Rows are numbered. After the first four, each row is followed by the numbers of the three nearest rows among all rows above it, by straight-line distance, nearest first.
0: -19  21  18  8  17  12  -2  26  -14  2  -1  2  -10  -10  7  11  -2  -28  -7  -6  -42  6  -48  2  17  -2  -18  -7  -1  2  -1  0  -8  15  10  -15  26
1: -31  -18  -65  -10  -1  16  -11  -22  -12  -23  -20  -3  9  -88  0  38  -6  28  1  -24  -5  -50  -5  -7  9  -31  -24  -31  -22  33  21  19  0  29  -9  -1  -30
2: -51  -5  -46  18  4  -4  0  -1  -8  -14  5  -4  -36  -7  3  9  14  15  -21  -8  32  -17  -10  -18  -11  3  -18  -11  -16  -1  13  -21  -22  -5  -37  0  -15
3: -24  19  -22  14  23  5  -2  24  -17  -17  10  3  -6  -25  -15  3  8  17  -15  -21  14  18  -4  -22  4  -23  -23  -32  -7  1  12  8  17  8  -36  -4  33
4: 23  29  6  -13  -21  -40  6  -33  39  33  10  42  -19  65  41  -32  43  24  8  51  71  51  45  24  18  -67  36  8  -18  -39  -13  32  8  -29  -13  10  17 : 3 2 0
5: 51  29  7  -21  -76  -37  15  -36  25  11  1  38  -17  57  27  -24  66  -28  21  43  87  22  70  4  6  -66  24  27  -2  -28  -14  38  -10  -35  -10  17  -25 : 4 2 3
6: 22  -3  2  -10  7  -11  -18  -2  16  -19  12  7  -29  29  -9  7  27  -2  15  28  26  -13  33  -2  -7  -4  18  2  -19  -5  -7  8  9  -1  -15  0  -34 : 2 3 0
7: -48  0  -52  -3  19  24  14  9  -23  -12  0  -14  0  -52  8  27  -29  -11  -14  -28  17  -22  -39  -9  9  -19  2  4  5  15  33  -10  -22  -10  -17  -9  -8 : 2 1 3
8: -18  -22  1  16  32  13  6  53  3  -13  -8  -14  18  -54  0  9  -9  -10  -9  -35  -20  -22  -28  5  -15  47  -6  12  4  15  -7  -2  18  14  -1  -13  16 : 0 7 3
9: -31  -6  -22  20  36  3  -1  51  -32  -10  10  -33  -23  -100  -21  22  -17  -5  -13  -44  -43  -37  -56  -4  5  34  -12  -35  -9  14  48  3  -28  11  -10  -21  12 : 8 7 0
10: 6  4  -23  -17  14  -4  6  9  -5  7  4  16  -22  1  20  -18  -10  18  1  8  -4  6  -6  8  38  -21  9  -20  -21  15  9  13  -4  -2  -14  7  -33 : 6 3 2
11: 21  -7  46  1  -14  -5  -7  25  24  -1  13  -16  -7  17  27  -32  1  0  4  8  5  46  35  15  16  13  1  22  25  -19  -12  25  14  14  25  3  7 : 6 10 0
12: 59  17  -21  -23  -49  -44  -3  -58  39  8  22  7  8  60  -4  -25  53  -28  9  43  20  -7  39  -5  2  -47  23  14  -29  -11  -27  22  3  8  -28  12  -68 : 5 6 4
13: 41  22  -4  -10  -22  -17  -9  -27  4  -2  13  20  8  36  14  -7  24  -2  5  5  41  30  26  7  9  -12  22  13  -14  -2  -20  11  9  -2  -2  4  -4 : 6 11 10
14: -7  -1  -35  -12  -26  10  -5  -68  -16  -4  -15  -10  44  -27  -28  44  -11  -15  -7  -8  6  -25  -25  -2  -8  16  -29  -5  6  13  18  0  -8  15  -22  -3  -31 : 1 7 2
15: -7  10  -35  -16  -15  -15  -3  -58  8  5  -21  15  7  32  17  3  -8  33  17  22  17  -39  21  3  -2  -61  7  -25  -24  -9  -10  -7  -23  1  -12  16  -55 : 10 6 13
16: -17  16  21  -20  -29  1  10  30  14  2  9  19  -39  46  22  -24  8  8  9  24  52  4  18  19  17  -22  12  -10  -10  0  -2  11  5  8  -24  -18  3 : 6 13 10
17: 55  12  11  -29  -35  -30  -4  1  46  23  34  27  -39  82  38  -26  43  -31  14  21  80  48  42  14  34  -50  32  14  -19  -18  -7  -10  -7  -14  -26  7  9 : 4 5 13
18: -46  7  -46  24  2  25  -9  -9  -16  -23  -11  -31  13  -39  -8  8  -13  31  -10  -13  -35  -49  -38  -13  17  1  -11  -22  -8  17  31  -18  -9  -10  6  -1  0 : 7 1 2
19: -34  -18  23  10  53  18  -4  61  -9  11  5  -9  -53  -3  43  24  0  29  -22  -10  -40  26  -45  3  25  -8  -10  -19  2  -1  36  1  -22  -47  -4  10  51 : 0 3 10
20: -26  -22  -2  4  28  -6  -14  19  -1  9  -26  -2  9  16  16  -16  1  14  -15  27  -25  13  16  2  -4  -9  17  -7  -18  5  2  2  2  -20  3  2  30 : 10 0 3
21: -25  9  -1  3  21  7  13  18  0  1  -1  -2  -29  -3  -8  -5  -12  11  -13  -9  -14  7  -36  -11  1  8  -14  -8  -10  29  16  10  -14  7  -25  -3  16 : 0 3 10
22: -10  26  -10  19  47  14  23  35  -9  -17  10  -2  -31  -43  -3  15  -19  10  -17  -32  -15  6  -45  -16  28  -5  11  -41  -16  7  -5  5  19  15  -8  -18  56 : 3 21 0
23: -7  11  8  -21  21  -4  18  4  -6  2  -18  -17  -21  25  17  -17  10  -3  -23  9  4  31  0  2  10  3  -4  -7  9  -3  14  -22  -3  5  15  16  68 : 20 21 0
24: -35  -21  17  5  21  5  -12  56  -32  -12  -3  -29  -26  -65  -3  13  -30  -28  -7  -26  -39  -36  -45  -14  3  20  -32  -6  -28  25  11  -16  1  17  -2  -53  10 : 9 8 0
25: -26  -46  -29  -21  -19  -8  -7  -17  -6  -11  -12  -18  12  -12  -12  17  -37  -8  4  -16  -5  -62  -18  2  9  14  -36  -22  -13  30  11  -1  -4  20  -21  -4  -33 : 14 1 18
26: -32  -37  -21  14  30  25  -11  40  -22  -17  -3  -20  -16  -65  -21  20  -56  9  -11  -52  -32  -23  -56  -21  -15  41  -36  -7  8  18  21  -12  1  25  4  -45  10 : 24 9 8
27: -27  -27  -27  4  2  22  8  38  -34  -15  5  -31  -10  -80  -17  22  -42  30  -4  -40  -46  -13  -25  -24  24  -6  -25  -16  -17  27  18  -4  20  14  10  -19  19 : 26 24 9
28: -8  9  5  -6  7  -25  -1  -16  12  -3  -3  22  5  26  35  18  -1  7  1  30  40  23  23  5  2  -25  7  11  0  -11  -3  2  13  -37  -1  17  3 : 13 6 20
29: -8  -21  -11  -12  12  -18  5  -32  -12  14  -14  21  3  28  5  -5  -20  39  -6  21  -1  19  -3  6  -1  -38  -9  -5  -19  13  -6  3  -16  -8  0  -2  -10 : 10 20 28
30: -50  -4  -24  37  25  18  8  34  -14  -28  6  -17  -16  -42  0  9  1  -12  -20  -28  7  -2  -47  -22  15  -4  -5  0  -12  11  31  -3  -18  1  -21  -16  38 : 7 21 3
31: 18  14  -3  -31  -35  -20  -9  -45  31  3  17  29  -9  70  26  -30  25  -8  10  24  62  21  33  -8  8  -52  33  9  -21  -2  -4  10  -10  -9  -13  29  -6 : 13 17 4
32: -48  -26  -24  2  20  -1  -7  27  -36  -12  -15  -20  17  -100  -20  37  -46  2  -18  -28  -48  -17  -11  0  7  14  -34  -20  0  4  5  -4  -2  20  19  -34  32 : 27 26 24
33: -7  18  -8  6  0  -23  0  4  22  -15  16  5  3  33  27  -24  20  -17  3  4  47  21  10  4  14  -24  0  -4  -8  -13  -13  7  -2  -28  -7  29  28 : 28 13 16
34: -3  -18  -11  11  2  4  -19  -4  -11  -12  15  11  17  8  19  10  -7  -1  -10  -42  25  -22  5  -10  -20  16  -10  -10  -23  20  -13  -3  -6  -5  -4  -29  -16 : 2 25 21
35: 4  5  2  12  9  -18  6  14  5  9  0  9  -21  77  38  -53  16  -14  -10  40  17  34  14  -4  -30  15  3  1  1  -9  21  -1  -4  -16  -9  37  15 : 33 23 28
36: 24  31  0  -34  20  -30  21  -9  18  5  24  32  -61  100  66  -23  51  15  3  11  100  33  45  5  25  -45  38  12  -33  -19  -19  14  1  -14  -33  10  28 : 17 4 31
37: 5  19  4  -21  -6  6  18  -10  18  8  -11  -8  -14  15  -15  -19  5  -5  0  6  20  1  0  -11  -5  -9  4  -18  -18  -20  -5  5  4  4  -17  15  3 : 6 33 10
38: 38  10  -15  -8  -20  -31  1  -10  23  -1  7  34  -16  53  4  -34  48  2  13  12  38  2  48  25  -7  -30  45  -5  -19  -17  -26  0  10  0  -22  -17  -39 : 13 6 31
39: 40  9  -14  -14  10  -12  7  11  2  -2  -2  22  -17  52  36  -22  4  -17  -10  18  70  36  44  8  -6  -25  15  14  3  -6  12  4  5  -45  -16  27  -4 : 28 33 13
40: -62  -20  -14  -11  58  22  17  26  -12  2  -15  -38  7  -86  -15  40  -62  62  -20  -59  -76  -8  -76  -20  20  2  -37  -39  8  25  14  -14  12  -1  10  -40  71 : 27 32 26
41: -28  -18  -25  14  19  -9  -3  10  -12  -5  7  13  -27  7  -9  10  -10  -8  -9  -1  7  -33  -17  -16  -26  5  -5  -21  -23  34  13  -14  -25  -27  -18  -5  19 : 2 21 34
42: 6  13  6  -2  -31  -10  -21  -38  15  -4  -5  -7  8  52  6  -23  -8  9  -14  22  37  -3  48  35  -34  -13  11  9  5  -20  -1  -6  7  -31  -6  6  -16 : 28 13 6
43: -33  -26  -25  10  44  8  3  0  -23  9  -1  5  -17  -20  1  16  -23  13  -26  -21  -13  4  -37  -7  13  7  5  -17  5  27  4  -21  -19  -8  -2  -5  25 : 21 41 30
44: -86  -22  -4  15  83  38  2  52  -41  -10  -17  -19  -24  -100  -14  52  -55  59  -25  -20  -69  4  -76  -21  20  45  -52  -33  13  22  15  -23  -9  -2  25  1  35 : 40 26 32
45: -68  -5  -39  27  63  33  8  13  -34  -11  -15  -25  -7  -80  -16  31  -48  35  -10  -23  -63  -37  -42  -6  -15  55  -56  -28  1  32  44  -18  -3  10  22  -3  33 : 44 26 32
46: 38  3  8  -13  -50  -37  0  -51  50  6  11  2  0  55  24  -39  52  -6  8  22  31  -26  25  -5  -5  -6  33  3  -21  -6  -8  0  -12  5  -37  14  -45 : 12 38 31
47: 42  35  -25  -2  -32  -18  3  -33  22  1  -6  22  16  48  31  -23  9  1  27  1  49  35  51  22  0  -39  15  -4  -21  -13  -8  4  -17  -1  -10  16  -22 : 13 31 38
48: -8  -18  -49  -14  -49  -13  -8  -75  -5  6  -32  5  44  4  -16  -9  -8  27  0  11  35  -29  22  -9  3  -28  -4  -2  -20  -18  8  -24  -26  16  -9  7  -15 : 15 14 29
49: -51  -40  -26  14  61  45  -2  2  -53  4  -18  -22  5  -98  -29  42  -48  41  -21  -45  -56  1  -71  -24  -18  19  -28  -34  -9  33  26  -28  -10  0  -12  -12  42 : 45 40 44
50: 26  -1  -4  -7  -12  -16  -8  12  12  2  -3  41  -25  61  30  -19  -1  -4  -1  18  68  55  16  7  2  -32  14  15  3  0  -8  2  0  -39  -11  12  -6 : 39 28 13
51: -19  -10  -3  26  -11  3  -14  -19  -1  -11  -16  -22  22  -39  -20  16  -23  -4  5  0  8  -15  -9  -6  -37  32  -21  -6  -11  18  18  -18  -14  4  -2  15  -15 : 14 25 34
52: -13  2  -4  1  -46  -5  2  -30  0  12  -11  -20  12  5  20  -2  21  26  4  21  10  -5  6  -12  32  -41  1  -2  3  -19  4  -2  -6  -16  -9  18  -1 : 37 28 29
53: -49  -24  12  52  -6  13  -27  33  -20  -5  -11  -5  9  33  -8  7  -8  -43  -18  16  -41  -2  -43  -44  -90  67  -13  25  8  24  49  -16  -14  -30  -17  35  -55 : 51 41 21
54: -20  -5  -21  19  -9  14  -1  17  -13  -35  34  -11  -19  -11  0  6  -4  -15  -5  -46  59  13  19  -18  -21  7  -14  28  1  -9  10  -19  -6  4  -27  -6  22 : 2 34 3
55: -54  20  -1  11  59  19  11  89  -1  -7  17  -21  -56  -26  10  8  8  -1  -19  -29  7  38  -54  -11  28  10  14  -19  -6  23  37  -11  -7  -8  -28  -16  73 : 30 22 19
56: -4  -11  12  6  15  -9  4  12  -3  -1  3  25  -42  39  44  -11  7  -23  -7  -7  53  25  24  24  6  -24  7  10  7  0  -5  -9  -9  -34  -9  9  -14 : 50 39 28
57: 38  13  -8  -27  -32  -23  6  -63  30  17  10  20  13  54  26  -29  17  -13  -7  22  51  10  59  37  14  -24  13  0  -13  -31  -2  13  11  -1  2  26  -17 : 47 31 13
58: -19  12  3  20  8  9  8  32  -8  -12  -14  -22  4  -36  -15  -3  -7  -24  7  0  -21  4  -46  -10  -12  38  10  10  5  -7  18  -26  8  10  -9  1  23 : 8 0 21
59: 12  0  -5  -8  -2  -19  15  -8  1  -13  -1  26  7  20  28  -4  8  43  0  -12  -10  10  15  10  11  -33  17  -10  -8  -5  -22  2  3  14  -26  -12  6 : 29 10 13
60: -31  -14  -15  11  37  14  2  21  -22  2  -8  -4  -22  -40  17  0  -41  29  -18  -9  -22  -27  -45  0  -12  18  -24  -22  1  31  29  -3  -18  -16  -1  -7  -22 : 43 21 18
61: -30  -13  -31  9  45  26  12  10  -38  -20  5  0  -1  -61  -7  24  -24  -4  -13  -38  -44  -10  0  -10  -8  6  -12  -27  -6  21  -1  -27  -6  15  -7  -9  37 : 43 32 27
62: -8  0  5  0  -8  -8  -11  28  1  -29  10  14  -33  2  25  -27  26  -38  2  -13  29  13  -4  -2  -25  -1  -12  8  0  -19  32  -4  -17  -29  -11  5  20 : 33 56 54
63: -7  1  30  17  34  12  6  5  7  5  -11  26  -30  54  48  -8  2  -19  3  5  23  67  -9  -9  -11  -6  -4  15  34  -15  -10  -3  -8  -16  -12  8  23 : 56 35 50
64: -40  -21  -33  11  50  14  21  18  -26  12  -2  18  2  -35  41  5  -44  26  -6  -13  2  24  -27  -7  17  -1  -20  -27  1  16  13  -12  -27  -13  1  7  2 : 43 60 7
65: 23  -20  -53  -10  -31  -25  0  -66  4  13  -25  25  28  6  12  29  -24  14  4  45  3  -57  27  3  -25  -18  -17  -12  -22  14  -8  10  -14  5  18  15  -50 : 15 48 29
66: -65  -16  -49  49  39  20  -11  39  -51  -46  2  -13  15  -100  -39  63  -59  13  -46  -62  -34  -34  -91  -22  -10  78  -52  -27  19  25  38  -27  -18  10  3  -2  56 : 45 49 26
67: 15  -9  -19  5  -4  -9  -11  -5  7  -12  14  29  -7  30  53  -21  6  31  -19  12  31  22  21  -2  7  -24  -12  9  -13  -18  8  18  -9  -2  5  32  15 : 33 28 13
68: 38  20  5  -3  -43  -38  -6  -2  39  23  -8  13  -19  58  13  -22  30  -6  14  45  40  -17  57  30  2  -15  30  7  -25  5  -15  3  20  -2  -17  0  -67 : 38 46 12
69: -8  -5  -15  -10  -5  -14  10  1  3  -3  -9  6  -4  54  23  -8  -14  17  -6  9  38  19  21  -7  5  -38  11  -1  -8  11  6  -10  -32  -36  16  18  25 : 28 33 67
70: 28  -11  -26  -8  -42  -12  -16  -32  19  15  -10  -3  28  -1  30  10  7  7  0  14  4  -32  49  33  0  -37  -20  -9  -5  -13  -10  15  -13  -21  0  -4  -51 : 65 15 52
71: -41  15  -22  -11  11  12  9  -46  -24  -8  -21  -2  21  -35  -10  13  -25  34  -12  -13  -15  -2  -41  -15  15  -26  -16  -14  14  -10  15  7  -15  1  29  14  28 : 18 43 7
72: -12  18  -15  -5  16  -5  4  -50  -13  -6  -7  -2  30  -18  -6  14  13  -27  8  -7  -18  -28  -15  7  0  -22  -17  9  -6  2  3  -16  -4  -6  -2  25  5 : 14 71 51
73: 31  17  -23  -21  -34  -24  13  -61  23  19  -17  35  8  99  44  -26  28  -3  18  35  79  -4  60  21  12  -44  22  -5  -3  -23  -9  10  -24  -3  -16  26  -38 : 57 31 47
74: 22  8  24  5  -31  -5  -3  -14  18  -17  1  29  -23  46  6  -9  15  -39  -1  -5  55  7  27  1  -16  -6  17  24  -12  3  11  -7  0  -5  -14  2  -16 : 13 6 56
75: -21  -25  -9  -3  1  8  3  41  -2  0  -12  -14  5  -53  -21  16  -34  19  -18  -14  -32  -13  -17  -9  4  32  -6  2  14  14  4  0  -22  7  3  -27  -10 : 8 60 26
76: -42  4  -4  17  34  24  17  44  -16  -20  -13  -9  -22  -7  13  26  -3  -5  -9  -21  -30  31  -51  -25  7  26  -17  -4  0  12  17  -17  -16  1  -5  -21  52 : 30 0 21
77: 20  50  15  -10  -21  -14  -8  -35  33  1  4  22  11  100  41  -38  67  -27  5  46  82  62  36  13  16  -52  40  15  11  -44  14  17  -9  -34  -50  62  11 : 4 31 17
78: 9  8  -24  -1  -23  -21  6  13  6  14  -11  13  -8  -16  34  -5  23  -1  -7  8  15  1  4  15  36  -20  9  -8  -29  13  -2  9  -15  12  -24  -15  -12 : 10 59 52
79: -10  -17  -10  11  -17  12  6  15  -8  -7  -19  -31  14  -57  -23  16  -28  23  -8  -16  -24  -20  -24  -11  7  27  -14  -38  -10  30  17  -6  -11  28  2  -35  19 : 75 27 32
80: -17  13  -16  36  25  15  -1  37  6  -24  13  12  -28  2  25  -16  38  -20  -14  5  26  23  -13  -1  -3  17  23  3  8  -5  29  -12  -7  -26  -14  16  70 : 62 23 33
81: 16  3  -38  -18  -41  13  2  11  2  15  -1  11  26  -25  -1  39  -15  32  -4  -20  -1  -37  57  -3  35  -42  10  -27  -22  28  -25  10  -1  25  0  -5  -15 : 78 70 59
82: -7  -17  1  2  23  13  4  37  -12  13  -17  -11  -51  10  -6  9  3  12  -13  -9  -30  -31  -13  17  -13  5  6  -33  -21  10  17  6  -14  3  -20  -17  -8 : 21 41 60
83: -17  4  24  -25  6  -6  31  36  11  -8  22  6  -51  53  58  -30  10  -3  -7  -19  42  32  6  3  26  -14  21  5  2  -10  -2  3  8  -9  -3  -9  36 : 16 56 33
84: -19  -7  -18  10  18  7  29  -34  -16  8  -2  11  6  -25  -9  14  -4  15  -12  -15  -24  -16  -42  -8  -2  -26  -19  -10  -1  10  17  2  -18  -13  -2  -5  11 : 71 43 72
85: -35  -3  0  17  48  3  -4  -26  7  -11  23  -4  -5  35  0  11  6  -14  11  8  -11  -1  -31  -11  -26  10  -18  8  -14  6  3  -1  -2  12  10  21  6 : 21 72 41
86: 27  -30  -52  -28  -55  -24  -23  -57  7  -1  -2  -5  7  -29  -4  -2  11  19  11  10  18  -36  39  0  -33  -31  -19  1  -19  -14  -19  3  -15  13  -13  -15  -70 : 70 65 48
87: -26  6  -43  -3  -11  29  -8  -33  -16  -13  -14  -13  15  -69  -13  32  -35  43  3  -12  18  -66  -20  1  28  -26  -21  -54  4  1  15  10  -13  28  0  1  -5 : 1 18 71
88: -9  -18  3  1  34  -6  -6  13  -29  -6  6  -13  11  -48  -8  17  -13  14  -16  -13  -38  -6  -22  -6  -18  50  -20  -20  -13  3  -5  -1  -4  30  19  -23  -7 : 75 8 79
89: -15  -10  -20  23  22  19  9  33  -18  -16  9  -7  -33  -47  -10  1  36  -6  -4  -8  -26  -13  -27  -14  8  22  0  5  -25  26  19  -4  -14  -1  -30  1  24 : 30 21 58
90: -47  -16  -12  19  37  21  7  41  -21  -14  0  11  -35  11  13  7  -13  -3  -1  37  -22  8  -23  -23  -26  22  -5  -13  -9  30  38  -11  -11  -36  -5  37  -27 : 41 60 21
91: -18  8  -27  3  30  16  24  24  -6  -7  1  0  -48  -3  -1  4  8  45  -23  -35  11  34  -39  -5  19  -13  20  -18  -22  7  6  -9  -17  5  -12  -1  46 : 21 22 43
92: 31  13  3  -7  -42  -27  -11  -37  15  6  13  25  2  100  8  -38  40  -14  -5  75  59  25  42  28  -18  -25  30  17  -20  -20  -8  -4  -11  -22  -24  43  -24 : 31 73 57
93: -37  -5  -33  24  48  25  1  54  -6  -25  14  -17  -45  -51  6  27  -21  17  -20  -28  -26  -41  -53  -21  8  5  -35  5  -7  -2  51  -11  -7  -6  -7  -2  26 : 30 9 60
